Below are the code and all the weights of a small trained network. Each question names an input and a class and asks about switching units off, where a switched-off unit gives its printed mean instead of its output.

import numpy as np


def w(rows, s, z=0):
    codes = np.array(rows[::2]) - 128.0
    scale = np.full(codes.shape[1], s)
    scale[-1] = z or s
    return codes * scale


def f(y):
    return y / 2 * (1 + np.tanh(0.7978845608 * (y + 0.044715 * y**3)))


def log_softmax(a):
    a = a - a.max(-1, keepdims=True)
    return a - np.log(np.exp(a).sum(-1, keepdims=True))


def net(x, mask):
    res = np.array(x, float).reshape(1, 4) / 4 @ E
    y = f(res @ A[0][:, :-1].T + A[0][:, -1])
    res = res + np.where(mask, y, B[0][:, -1]) @ B[0][:, :-1]
    return log_softmax(res[-1] @ U[:, :-1].T + U[:, -1])


A, B = {}, {}
E = w([
[62,205,117],'x0',
[231,190,12],'x1',
[158,73,139],'x2',
[63,95,2],'x3',
],0.0076)
A[0] = w([
[140,99,161,159],'N1',
[255,107,113,249],'N2',
[121,99,171,135],'N3',
[187,131,119,225],'N4',
[199,71,73,122],'N5',
[131,44,202,149],'N6',
[49,119,164,248],'N7',
[98,146,240,210],'N8',
[172,125,120,166],'N9',
[210,230,145,254],'N10',
[169,73,81,91],'N11',
],0.013,0.0045)
B[0] = w([
[135,88,230,160],'N1',
[158,158,197,246],'N2',
[146,88,196,161],'N3',
[183,182,138,188],'N4',
[216,129,146,185],'N5',
[118,54,206,210],'N6',
[66,133,154,206],'N7',
[155,145,201,231],'N8',
[191,152,146,160],'N9',
[151,247,87,243],'N10',
[187,138,138,158],'N11',
],0.011)
U = w([
[154,20,206,71],'0',
[227,205,99,135],'1',
[107,166,162,127],'2',
[52,124,21,14],'3',
[185,37,13,142],'4',
[63,142,2,254],'5',
],0.0092,0.0052)

Each question gives the input, the list of numbers given to net, and the class t.
The units are the neurons (one row each of A and B). Each row of codes is followed by its name. A weight is (code - 128) times the scale printed after its matrix; where a second scale follows, it is the last column's (A, B and U).
mask holds one flag per neuron, in row order. A switched-off neuron (its flag False) gives its mean, the last column of its row in B, instead of its output. The means were averaged over made-up inputs and are rounded, as every weight is.
A unit's drop is (log p(t) with every unit on - log p(t) with that unit switched off) / (log p(t) with every unit on - log p(t) with every unit switched off).
The circuit of an input: a set's keep is (log p(t) with only the set's units on - log p(t) with every unit switched off) / (log p(t) with every unit on - log p(t) with every unit switched off). Starting from all 11 units, units are removed one at a time, each time the one whose removal leaves the highest keep (on an exact tie, the one counted first), for as long as the keep stays at least 0.8.
circuit, biggest first: the units of the circuit, biggest drop first
most important unit: the unit with the biggest drop
k most important neurons: the k neurons with the biggest drops, biggest first
drop when u is switched off: that unit's drop, to one decimal
input [8,-8,0,7], class 5: circuit, biggest first => [N2, N6]
input [4,-3,7,3], class 5: most important unit => N2
input [6,4,7,3], class 5: circuit, biggest first => [N8, N2, N1]
input [-4,-1,-1,4], class 4: 3 most important neurons => [N8, N10, N2]
input [-5,0,-6,7], class 4: circuit, biggest first => [N10, N2, N8]
input [6,-3,6,3], class 5: 2 most important neurons => [N2, N6]
input [-2,-1,2,8], class 4: drop when N11 is switched off => 0.1
input [3,-4,-3,-6], class 0: drop when N6 is switched off => 0.2
input [6,3,-4,1], class 5: drop when N8 is switched off => 0.1
input [4,-4,-2,-2], class 0: drop when N5 is switched off => -0.1
